Here is a tiny trained network, its code and every weight. The questions are about switching its units off for an input and a class, where a switched-off unit gives its printed mean instead of its output.

import numpy as np


def w(rows, s, z=0):
    codes = np.array(rows[::2]) - 128.0
    scale = np.full(codes.shape[1], s)
    scale[-1] = z or s
    return codes * scale


def norm(h):
    return h / np.sqrt((h * h).mean(-1, keepdims=True) + 1e-5)


def f(y):
    return np.maximum(y, 0)


def log_softmax(a):
    a = a - a.max(-1, keepdims=True)
    return a - np.log(np.exp(a).sum(-1, keepdims=True))


def net(x, mask):
    res = np.array(x, float).reshape(1, 4) / 4 @ E
    u = 0
    for l in range(2):
        y = f(norm(res) @ A[l][:, :-1].T + A[l][:, -1])
        res = res + np.where(mask[u : u + 13], y, B[l][:, -1]) @ B[l][:, :-1]
        u += 13
    return log_softmax(norm(res)[-1] @ U[:, :-1].T + U[:, -1])


A, B = {}, {}
E = w([
[82,152,108,98,51],'x0',
[162,171,135,4,118],'x1',
[128,129,127,127,127],'x2',
[35,78,203,78,139],'x3',
],0.0039)
A[0] = w([
[146,132,95,173,114,169],'L0N0',
[105,145,111,225,108,78],'L0N1',
[157,202,141,137,127,89],'L0N2',
[161,100,86,132,21,109],'L0N3',
[99,255,173,102,70,110],'L0N4',
[108,73,81,155,98,5],'L0N5',
[91,160,198,135,61,113],'L0N6',
[95,173,153,160,76,48],'L0N7',
[113,74,124,61,142,178],'L0N8',
[73,179,81,128,133,232],'L0N9',
[152,135,133,98,187,140],'L0N10',
[125,105,45,98,70,96],'L0N11',
[181,87,136,141,188,69],'L0N12',
],0.0061,0.0018)
B[0] = w([
[37,131,70,66,186,230],'L0N0',
[190,110,109,160,70,248],'L0N1',
[156,98,42,89,182,188],'L0N2',
[136,206,159,202,205,227],'L0N3',
[143,154,224,114,106,252],'L0N4',
[145,60,113,173,74,164],'L0N5',
[139,145,144,156,220,213],'L0N6',
[4,146,253,136,193,168],'L0N7',
[134,91,2,104,138,255],'L0N8',
[180,123,136,185,216,224],'L0N9',
[93,248,225,106,133,203],'L0N10',
[71,229,122,98,165,208],'L0N11',
[34,240,214,159,229,199],'L0N12',
],0.0037,0.0025)
A[1] = w([
[94,54,155,92,79,164],'L1N0',
[108,119,164,215,136,144],'L1N1',
[158,207,19,102,142,140],'L1N2',
[119,135,60,209,121,112],'L1N3',
[99,136,148,175,183,181],'L1N4',
[110,43,124,89,107,78],'L1N5',
[76,154,148,117,167,183],'L1N6',
[220,129,162,90,154,138],'L1N7',
[45,206,152,162,3,122],'L1N8',
[153,37,123,172,95,130],'L1N9',
[78,44,222,139,167,248],'L1N10',
[232,152,104,63,139,150],'L1N11',
[144,128,91,11,152,156],'L1N12',
],0.0071,0.0016)
B[1] = w([
[184,113,43,179,162,170],'L1N0',
[56,183,155,58,68,208],'L1N1',
[157,3,67,89,178,230],'L1N2',
[123,80,201,72,66,199],'L1N3',
[117,149,112,76,126,220],'L1N4',
[153,26,93,118,156,152],'L1N5',
[201,117,116,142,112,217],'L1N6',
[77,169,178,87,57,182],'L1N7',
[206,208,176,146,241,172],'L1N8',
[103,125,226,3,28,154],'L1N9',
[204,137,58,150,121,253],'L1N10',
[42,88,187,179,61,207],'L1N11',
[95,114,116,248,92,225],'L1N12',
],0.0046,0.0054)
U = w([
[46,110,188,116,1,220],'0',
[154,41,15,126,160,2],'1',
[120,235,180,139,202,138],'2',
],0.014,0.00049)

Each question gives the input, the list of numbers given to net, and the class t.
The units are the neurons (one row each of A and B). Each row of codes is followed by its name. A weight is (code - 128) times the scale printed after its matrix; where a second scale follows, it is the last column's (A, B and U).
mask holds one flag per neuron, layer by layer. A switched-off neuron (its flag False) gives its mean, the last column of its row in B, instead of its output. The means were averaged over made-up inputs and are rounded, as every weight is.
A unit's drop is (log p(t) with every unit on - log p(t) with that unit switched off) / (log p(t) with every unit on - log p(t) with every unit switched off).
The circuit of an input: a set's keep is (log p(t) with only the set's units on - log p(t) with every unit switched off) / (log p(t) with every unit on - log p(t) with every unit switched off). Starting from the 12 units with the biggest drops (on a tie, the unit counted first), units are removed one at a time, each time the one whose removal leaves the highest keep (on an exact tie, the one counted first), for as long as the keep stays at least 0.8.
units of the circuit, in order: the units of the circuit, biggest drop first
unit that matters most: the unit with the biggest drop
k most important neurons: the k neurons with the biggest drops, biggest first
k most important neurons of layer l: the k neurons of layer l with the biggest drops, biggest first
drop when u is switched off: that unit's drop, to one decimal
input [8,-6,1,4], class 2: units of the circuit, in order : L1N8
input [1,-2,7,-2], class 0: 2 most important neurons : L1N3, L1N10
input [-5,-7,6,5], class 0: 2 most important neurons : L1N1, L1N9
input [-7,-5,-4,5], class 2: units of the circuit, in order : L0N12, L1N2
input [-1,8,6,-7], class 0: 3 most important neurons : L1N11, L1N7, L1N10
input [-6,3,6,6], class 1: 2 most important neurons : L0N8, L0N3
input [3,-5,-4,6], class 1: 4 most important neurons of layer 1 : L1N10, L1N0, L1N11, L1N7
input [2,7,-2,8], class 1: 3 most important neurons of layer 1 : L1N0, L1N1, L1N5
input [-8,0,5,-6], class 2: 2 most important neurons : L0N12, L0N8
input [5,4,7,3], class 2: 2 most important neurons : L0N4, L1N8
input [4,-5,2,-4], class 0: 2 most important neurons : L1N3, L0N1
input [-2,0,6,1], class 2: drop when L0N12 is switched off : 0.3
input [-6,-3,8,-1], class 2: drop when L0N12 is switched off : 1.2
input [0,8,-3,-4], class 0: unit that matters most : L1N11
input [4,4,-7,5], class 1: drop when L1N0 is switched off : 0.2
